Here is a tiny trained network, its code and every weight. The questions are about switching its units off for an input and a target symbol, where a switched-off unit gives its printed mean instead of its output.

import numpy as np


def w(rows, s, z=0):
    codes = np.array(rows[::2]) - 128.0
    scale = np.full(codes.shape[1], s)
    scale[-1] = z or s
    return codes * scale


def f(y):
    return np.maximum(y, 0)


def softmax(a):
    e = np.exp(a - a.max(-1, keepdims=True))
    return e / e.sum(-1, keepdims=True)


def log_softmax(a):
    a = a - a.max(-1, keepdims=True)
    return a - np.log(np.exp(a).sum(-1, keepdims=True))


def net(x, mask):
    ids = ['αδεζλμξπφψω'.index(c) for c in x.split()]
    T = len(ids)
    res = E[ids] + P[:T]
    u = 0
    for l in range(2):
        r = res
        for j in range(3):
            rows = slice(3 * j, 3 * j + 3)
            q, k, v = (r @ M[l][rows].T for M in (Q, K, V))
            z = softmax(np.where(np.tri(T) > 0, q @ k.T / 3**0.5, -1e9)) @ v
            o = O[l][rows]
            res = res + np.where(mask[u + j], z, o[:, -1]) @ o[:, :-1]
        u += 3
        y = f(res @ A[l][:, :-1].T + A[l][:, -1])
        res = res + np.where(mask[u : u + 8], y, B[l][:, -1]) @ B[l][:, :-1]
        u += 8
    return log_softmax(res[-1] @ U[:, :-1].T + U[:, -1])


Q, K, V, O, A, B = {}, {}, {}, {}, {}, {}
E = w([
[99,119,80,100,193,98],'α',
[121,176,86,141,99,75],'δ',
[117,119,127,134,241,184],'ε',
[103,114,67,94,154,100],'ζ',
[153,147,101,199,162,135],'λ',
[100,199,138,113,152,134],'μ',
[47,156,168,47,160,160],'ξ',
[92,113,85,247,145,50],'π',
[46,41,132,213,145,67],'φ',
[81,138,166,232,70,167],'ψ',
[209,142,213,187,81,199],'ω',
],0.012)
P = w([
[85,176,114,181,250,90],'0',
[150,214,196,156,215,61],'1',
[95,190,135,142,199,122],'2',
[147,113,141,127,151,120],'3',
[116,86,76,124,137,196],'4',
[138,161,143,174,157,195],'5',
[92,118,102,224,237,254],'6',
],0.0081)
Q[0] = w([
[156,112,147,82,69,65],'0.h1',
[110,194,109,91,139,164],'0.h1',
[90,142,86,135,156,146],'0.h1',
[218,200,186,132,117,122],'0.h2',
[142,136,172,183,159,158],'0.h2',
[142,142,100,177,123,39],'0.h2',
[166,97,196,36,11,80],'0.h3',
[83,147,73,147,188,147],'0.h3',
[221,102,103,118,75,141],'0.h3',
],0.011)
K[0] = w([
[127,169,162,139,163,68],'0.h1',
[100,130,99,150,121,95],'0.h1',
[116,110,86,104,140,160],'0.h1',
[159,194,208,154,175,157],'0.h2',
[188,100,103,135,90,211],'0.h2',
[90,137,103,198,131,113],'0.h2',
[146,200,145,64,253,83],'0.h3',
[123,83,139,186,87,175],'0.h3',
[152,103,108,112,199,100],'0.h3',
],0.012)
V[0] = w([
[94,162,2,50,48,107],'0.h1',
[163,150,165,178,136,16],'0.h1',
[169,111,172,153,181,230],'0.h1',
[98,139,73,77,106,9],'0.h2',
[186,45,154,168,141,165],'0.h2',
[72,36,64,118,145,117],'0.h2',
[150,93,89,125,208,66],'0.h3',
[101,71,83,84,137,37],'0.h3',
[62,52,220,89,113,129],'0.h3',
],0.0071)
O[0] = w([
[177,58,186,186,185,151,3],'0.h1',
[88,133,79,98,69,226,193],'0.h1',
[97,145,140,96,97,2,146],'0.h1',
[220,182,158,231,123,147,125],'0.h2',
[88,70,61,82,59,139,114],'0.h2',
[171,166,167,135,110,40,194],'0.h2',
[196,122,104,102,172,128,238],'0.h3',
[210,72,151,150,172,157,164],'0.h3',
[136,84,235,129,84,96,129],'0.h3',
],0.0075,0.0044)
A[0] = w([
[69,140,173,87,114,164,128],'0.n1',
[161,146,158,57,137,119,2],'0.n2',
[148,140,188,189,1,149,115],'0.n3',
[77,118,147,65,151,176,94],'0.n4',
[50,29,125,193,164,90,139],'0.n5',
[242,149,61,128,55,140,92],'0.n6',
[162,159,82,149,226,8,126],'0.n7',
[94,119,191,81,210,116,66],'0.n8',
],0.0077,0.0089)
B[0] = w([
[162,190,166,184,116,179,162],'0.n1',
[222,23,165,242,255,60,128],'0.n2',
[4,119,38,126,170,198,137],'0.n3',
[202,197,149,140,63,100,153],'0.n4',
[216,235,148,180,105,98,204],'0.n5',
[76,113,238,88,192,211,137],'0.n6',
[178,112,130,104,18,195,254],'0.n7',
[150,154,76,159,41,121,148],'0.n8',
],0.0074,0.0077)
Q[1] = w([
[53,20,175,130,121,101],'1.h1',
[36,68,142,70,138,139],'1.h1',
[136,209,143,127,164,160],'1.h1',
[175,97,170,194,93,146],'1.h2',
[189,146,198,140,83,209],'1.h2',
[186,25,91,64,105,33],'1.h2',
[33,158,98,159,66,170],'1.h3',
[86,168,173,52,59,160],'1.h3',
[172,180,3,83,96,88],'1.h3',
],0.0081)
K[1] = w([
[165,235,63,63,181,91],'1.h1',
[142,146,156,68,193,143],'1.h1',
[71,43,102,162,162,106],'1.h1',
[70,102,137,36,245,127],'1.h2',
[148,18,158,30,254,57],'1.h2',
[124,239,214,133,112,216],'1.h2',
[135,65,62,44,29,152],'1.h3',
[118,88,166,190,10,155],'1.h3',
[76,234,163,139,35,184],'1.h3',
],0.0068)
V[1] = w([
[149,90,10,197,107,97],'1.h1',
[96,108,68,31,174,208],'1.h1',
[142,128,115,230,47,111],'1.h1',
[194,122,89,83,193,88],'1.h2',
[194,1,138,98,88,164],'1.h2',
[209,90,101,85,131,75],'1.h2',
[164,124,166,90,36,134],'1.h3',
[139,149,140,46,181,155],'1.h3',
[151,71,6,117,74,135],'1.h3',
],0.0087)
O[1] = w([
[78,78,16,22,240,168,198],'1.h1',
[121,255,69,185,153,59,35],'1.h1',
[65,102,104,78,128,170,254],'1.h1',
[199,117,88,145,148,100,139],'1.h2',
[124,79,50,217,71,62,80],'1.h2',
[167,56,68,133,129,128,132],'1.h2',
[193,92,80,136,15,120,170],'1.h3',
[227,248,135,134,117,125,124],'1.h3',
[141,35,87,135,178,37,145],'1.h3',
],0.0083,0.008)
A[1] = w([
[107,114,118,169,175,188,134],'1.n1',
[159,120,187,147,227,65,1],'1.n2',
[108,158,114,76,121,142,135],'1.n3',
[158,100,86,255,158,175,130],'1.n4',
[123,70,202,117,170,107,70],'1.n5',
[78,165,175,84,108,130,62],'1.n6',
[144,133,101,145,158,165,70],'1.n7',
[185,131,126,193,99,69,90],'1.n8',
],0.0093,0.0099)
B[1] = w([
[125,150,157,88,160,148,230],'1.n1',
[8,55,44,183,131,186,128],'1.n2',
[139,108,127,121,112,53,255],'1.n3',
[79,110,127,165,125,167,203],'1.n4',
[158,142,68,137,135,181,149],'1.n5',
[137,67,90,179,132,123,192],'1.n6',
[130,158,103,110,32,166,155],'1.n7',
[128,65,157,187,103,139,148],'1.n8',
],0.012,0.0065)
U = w([
[162,128,93,201,154,120,136],'α',
[152,209,127,164,177,158,165],'δ',
[111,130,84,112,27,39,162],'ε',
[135,131,97,195,134,151,131],'ζ',
[130,147,75,127,174,57,135],'λ',
[170,192,174,150,127,140,218],'μ',
[142,191,156,124,64,194,4],'ξ',
[86,152,49,102,178,125,32],'π',
[88,115,78,51,106,175,2],'φ',
[127,40,219,103,181,102,230],'ψ',
[2,147,133,147,109,64,133],'ω',
],0.0067,0.0048)

Each question gives the input, a string of symbols that net reads in full, and the target symbol t.
The units are the heads (3 rows each of Q, K, V and O) and the neurons (one row each of A and B). Each row of codes is followed by its name. A weight is (code - 128) times the scale printed after its matrix; where a second scale follows, it is the last column's (O, A, B and U).
mask holds one flag per unit, layer by layer, with each layer's heads first. A switched-off unit (its flag False) gives its mean, the last column of its rows in O or B, instead of its output. The means were averaged over made-up inputs and are rounded, as every weight is.
A unit's drop is (log p(t) with every unit on - log p(t) with that unit switched off) / (log p(t) with every unit on - log p(t) with every unit switched off).
The circuit of an input: a set's keep is (log p(t) with only the set's units on - log p(t) with every unit switched off) / (log p(t) with every unit on - log p(t) with every unit switched off). Starting from the 12 units with the biggest drops (on a tie, the unit counted first), units are removed one at a time, each time the one whose removal leaves the highest keep (on an exact tie, the one counted first), for as long as the keep stays at least 0.8.
circuit, biggest first: the units of the circuit, biggest drop first
most important unit: the unit with the biggest drop
k most important neurons: the k neurons with the biggest drops, biggest first
drop of u: that unit's drop, to one decimal
input ζ ζ ζ ε π ψ, target ω: most important unit : 0.h3
input μ ω φ δ ω λ, target ε: 2 most important neurons : 0.n4, 1.n3
input μ ψ ε, target ω: circuit, biggest first : 0.h3, 0.h1, 1.n3, 1.h2
input φ ε ζ ζ ω, target ε: circuit, biggest first : 0.h2, 1.h3
input ζ ξ ε φ π ω π, target ε: circuit, biggest first : 0.h2, 0.h3, 1.h3
input ξ φ φ λ, target ψ: circuit, biggest first : 1.h1, 0.n5
input π π μ, target π: circuit, biggest first : 0.h1, 0.h3, 1.h1
input α ω ψ, target ε: circuit, biggest first : 0.h2, 0.h1, 1.h3
input ε ζ φ ζ μ ω, target ε: circuit, biggest first : 0.h2, 1.h3, 1.h1
input ξ α φ ω ψ φ π, target ω: circuit, biggest first : 0.h3, 1.h2
input ψ δ φ π, target ψ: circuit, biggest first : 1.h2, 1.h1, 0.n5
input π ω π φ φ ω π, target ε: circuit, biggest first : 0.h2, 0.h1, 1.h3
input λ α φ ψ ψ φ, target ω: 2 most important neurons : 0.n7, 0.n3
input δ ζ λ, target δ: circuit, biggest first : 0.h2, 1.h3, 0.h3, 1.h2
input ζ φ α ε ε ψ ε, target ω: circuit, biggest first : 0.h3, 0.h1
input ω ε ω φ ξ, target ε: circuit, biggest first : 0.h2, 1.h3, 1.h1
input φ α π ε ω ζ φ, target ε: circuit, biggest first : 0.h2, 0.h3, 1.h3
input ε ε λ, target ε: 2 most important neurons : 0.n7, 1.n3
input φ φ ψ δ ζ, target ψ: most important unit : 0.n7
input φ φ ζ π π ξ λ, target φ: most important neuron : 1.n7
input φ ξ ζ φ φ δ, target ψ: 2 most important neurons : 0.n5, 0.n6
input λ ε ω μ, target ε: 2 most important neurons : 1.n3, 0.n4
input ξ μ ψ φ ε, target ψ: 2 most important neurons : 1.n6, 1.n3
input ζ μ φ ε φ φ α, target ψ: 2 most important neurons : 0.n5, 1.n7
input α λ ε ψ ζ ψ, target ω: 2 most important neurons : 0.n3, 0.n7
input α π λ ε ε ξ, target ε: drop of 1.n3 : 0.1
input φ ξ λ, target φ: drop of 0.n3 : 0.0
input μ ζ μ α, target δ: drop of 1.h3 : 0.2
